[[ -5  28 -41]
 [ 11 -38  -6]
 [  9 -28  -9]
 [-12   9  24]
 [  8 -52  -7]
 [-10  -5 -16]]
:
[[ -5  28 -41]
 [-10  -5 -16]
 [  9 -28  -9]
 [  8 -52  -7]
 [ 11 -38  -6]
 [-12   9  24]]

[[ -5  17   2  16 -46 -20]
 [-10  65   1  18   7 -14]
 [ -6  17   0  16 -51 -20]]
:
[[ -6  17   0  16 -51 -20]
 [-10  65   1  18   7 -14]
 [ -5  17   2  16 -46 -20]]

[[-18   4   9   6]
 [  7  22 -11  53]
 [  8  -7  -5  -9]
 [ 15   3  19  38]
 [-33  12  12   3]
 [ 27  -1 -15  -2]
 [ 23 -21   3 -26]
 [ -2   2 -37   6]
 [-10  10  10  11]]
:
[[ -2   2 -37   6]
 [ 27  -1 -15  -2]
 [  7  22 -11  53]
 [  8  -7  -5  -9]
 [ 23 -21   3 -26]
 [-18   4   9   6]
 [-10  10  10  11]
 [-33  12  12   3]
 [ 15   3  19  38]]

[[-10 -11 -14 -10  10 -12 -10 -18]
 [  8  10  10  11 -11   9  11  38]
 [  0   2   4   1  -1   2   1  29]
 [-11 -10 -11 -11  11 -11 -10   8]
 [-12  -9  -9 -14  14 -12 -10  11]
 [ 24  30  34  27 -27  28  29  66]
 [-13 -13 -16 -14  14 -15 -12 -14]
 [ 29  30  31  28 -28  31  28  -8]
 [  1   2   2   2  -3   1   3  27]
 [-14 -16 -19 -14  15 -16 -15 -17]
 [-11 -11 -13 -11  11 -12 -10   7]]
:
[[-14 -16 -19 -14  15 -16 -15 -17]
 [-13 -13 -16 -14  14 -15 -12 -14]
 [-10 -11 -14 -10  10 -12 -10 -18]
 [-11 -11 -13 -11  11 -12 -10   7]
 [-11 -10 -11 -11  11 -11 -10   8]
 [-12  -9  -9 -14  14 -12 -10  11]
 [  1   2   2   2  -3   1   3  27]
 [  0   2   4   1  -1   2   1  29]
 [  8  10  10  11 -11   9  11  38]
 [ 29  30  31  28 -28  31  28  -8]
 [ 24  30  34  27 -27  28  29  66]]

[[  6  63 -35 -73 -59]
 [-24 -25  10  23  58]
 [ -6  44 -32 -40 -26]
 [ 19 -51 -31 -36 -71]
 [ 25 -49 -33 -35 -73]
 [  7  47 -26 -33 -22]
 [ -4 -32  14  14  32]
 [  7  62 -34 -73 -56]
 [-14  -9  13  16  33]]
:
[[  6  63 -35 -73 -59]
 [  7  62 -34 -73 -56]
 [ 25 -49 -33 -35 -73]
 [ -6  44 -32 -40 -26]
 [ 19 -51 -31 -36 -71]
 [  7  47 -26 -33 -22]
 [-24 -25  10  23  58]
 [-14  -9  13  16  33]
 [ -4 -32  14  14  32]]

[[-14   4  39  45 -57 -27 -11  -4  17   5  -5]
 [-12   1  32  36 -46 -23 -11  -5  13   4  -5]
 [-13   3  36  41 -52 -25 -11  -5  15   5  -5]
 [-13   2  35  39 -51 -25 -11  -5  15   5  -5]]
:
[[-12   1  32  36 -46 -23 -11  -5  13   4  -5]
 [-13   2  35  39 -51 -25 -11  -5  15   5  -5]
 [-13   3  36  41 -52 -25 -11  -5  15   5  -5]
 [-14   4  39  45 -57 -27 -11  -4  17   5  -5]]

[[ 30 -16  48 -17 -10  34]
 [-16   3  56   1 -30  33]
 [ 22 -29  57  13 -16 -16]
 [-29 -38   3  -8  40 -12]
 [ 24 -28  23 -10 -31  19]
 [-30 -26  36  -6  60   4]
 [  7 -37  34   0  16   1]
 [  4 -11   5 -18  69   4]]
:
[[-29 -38   3  -8  40 -12]
 [  4 -11   5 -18  69   4]
 [ 24 -28  23 -10 -31  19]
 [  7 -37  34   0  16   1]
 [-30 -26  36  -6  60   4]
 [ 30 -16  48 -17 -10  34]
 [-16   3  56   1 -30  33]
 [ 22 -29  57  13 -16 -16]]

[[ 22  47  29   2  31  26  -4  29   1  28   9  42  35  29]
 [ 37  63  35  -1  36  32 -16  35  -9  42  22  47  47  34]
 [-44 -60 -31   1 -33 -31  21 -31  14 -48 -32 -47 -51 -31]]
:
[[-44 -60 -31   1 -33 -31  21 -31  14 -48 -32 -47 -51 -31]
 [ 22  47  29   2  31  26  -4  29   1  28   9  42  35  29]
 [ 37  63  35  -1  36  32 -16  35  -9  42  22  47  47  34]]
